Below are the code and all the weights of a small trained network. Each question names an input and a class and asks about switching units off, where a switched-off unit gives its printed mean instead of its output.

import numpy as np


def w(rows, s, z=0):
    codes = np.array(rows[::2]) - 128.0
    scale = np.full(codes.shape[1], s)
    scale[-1] = z or s
    return codes * scale


def f(y):
    return y / 2 * (1 + np.tanh(0.7978845608 * (y + 0.044715 * y**3)))


def log_softmax(a):
    a = a - a.max(-1, keepdims=True)
    return a - np.log(np.exp(a).sum(-1, keepdims=True))


def net(x, mask):
    res = np.array(x, float).reshape(1, 6) / 4 @ E
    y = f(res @ A[0][:, :-1].T + A[0][:, -1])
    res = res + np.where(mask, y, B[0][:, -1]) @ B[0][:, :-1]
    return log_softmax(res[-1] @ U[:, :-1].T + U[:, -1])


A, B = {}, {}
E = w([
[109,197,148,150,238,175,132,100],'x0',
[206,136,165,9,103,214,41,173],'x1',
[168,119,229,84,198,12,174,2],'x2',
[155,3,152,204,180,99,168,116],'x3',
[197,184,42,137,199,28,66,152],'x4',
[117,243,194,217,75,108,59,62],'x5',
],0.0073)
A[0] = w([
[130,120,149,152,171,11,187,49,212],'neuron 0',
[162,164,123,156,122,44,108,107,210],'neuron 1',
[138,154,169,35,144,127,118,63,216],'neuron 2',
[135,96,142,134,1,152,92,107,181],'neuron 3',
[88,60,44,207,127,87,114,151,157],'neuron 4',
[238,105,112,65,159,159,72,155,168],'neuron 5',
[111,209,126,201,192,119,129,87,173],'neuron 6',
[39,169,163,153,108,192,86,76,198],'neuron 7',
[52,72,115,182,148,166,233,126,253],'neuron 8',
],0.0081,0.0038)
B[0] = w([
[130,160,153,117,198,2,216,122,252],'neuron 0',
[179,215,96,136,172,51,98,91,195],'neuron 1',
[162,193,245,74,230,199,158,80,189],'neuron 2',
[184,96,149,133,14,125,119,103,191],'neuron 3',
[98,121,39,140,138,129,170,64,205],'neuron 4',
[188,34,125,68,209,145,55,182,197],'neuron 5',
[30,196,156,197,208,94,38,176,212],'neuron 6',
[69,183,213,182,35,154,140,154,201],'neuron 7',
[51,83,90,151,107,116,208,103,227],'neuron 8',
],0.0074,0.011)
U = w([
[39,206,174,222,156,125,76,153,1],'0',
[216,94,111,100,173,165,56,246,204],'1',
[91,216,18,136,92,119,70,147,253],'2',
[30,21,80,143,136,124,216,89,224],'3',
[170,172,166,111,181,56,171,116,61],'4',
[101,164,175,137,16,169,166,171,149],'5',
[216,75,172,170,86,107,46,87,87],'6',
[139,171,198,2,144,247,145,75,45],'7',
],0.008,0.0019)

Each question gives the input, the list of numbers given to net, and the class t.
The units are the neurons (one row each of A and B). Each row of codes is followed by its name. A weight is (code - 128) times the scale printed after its matrix; where a second scale follows, it is the last column's (A, B and U).
mask holds one flag per neuron, in row order. A switched-off neuron (its flag False) gives its mean, the last column of its row in B, instead of its output. The means were averaged over made-up inputs and are rounded, as every weight is.
A unit's drop is (log p(t) with every unit on - log p(t) with that unit switched off) / (log p(t) with every unit on - log p(t) with every unit switched off).
The circuit of an input: a set's keep is (log p(t) with only the set's units on - log p(t) with every unit switched off) / (log p(t) with every unit on - log p(t) with every unit switched off). Starting from all 9 units, units are removed one at a time, each time the one whose removal leaves the highest keep (on an exact tie, the one counted first), for as long as the keep stays at least 0.8.
circuit, biggest first: the units of the circuit, biggest drop first
most important unit: the unit with the biggest drop
top k neurons: the k neurons with the biggest drops, biggest first
drop when u is switched off: that unit's drop, to one decimal
input [6,6,-4,-3,8,1], class 1: circuit, biggest first => (neuron 5)
input [3,-6,-8,7,3,3], class 3: top 2 neurons => (neuron 4; neuron 8)
input [-7,-1,3,-2,-2,2], class 6: circuit, biggest first => (neuron 3; neuron 8)
input [-2,0,4,-2,-5,5], class 5: circuit, biggest first => (neuron 7; neuron 3)
input [-5,-6,-7,-2,-1,3], class 5: top 4 neurons => (neuron 3; neuron 7; neuron 0; neuron 5)
input [-5,8,-3,1,-3,6], class 6: top 3 neurons => (neuron 3; neuron 5; neuron 8)
input [4,6,-5,2,-4,3], class 5: top 2 neurons => (neuron 7; neuron 2)
input [2,6,-8,-1,1,8], class 5: top 2 neurons => (neuron 7; neuron 3)
input [6,7,-4,2,-2,2], class 1: top 2 neurons => (neuron 5; neuron 8)
input [-2,5,3,-5,3,7], class 7: top 2 neurons => (neuron 2; neuron 0)
input [-7,8,4,-3,0,8], class 7: top 2 neurons => (neuron 2; neuron 6)
input [4,4,-3,7,3,3], class 1: drop when neuron 0 is switched off => 0.1
input [0,6,-8,7,-4,7], class 5: drop when neuron 7 is switched off => 0.2
input [1,1,5,-3,-5,4], class 7: most important unit => neuron 2
input [3,4,6,-8,3,-5], class 7: drop when neuron 2 is switched off => 0.8
input [0,-1,0,-4,-3,4], class 5: drop when neuron 0 is switched off => 0.2
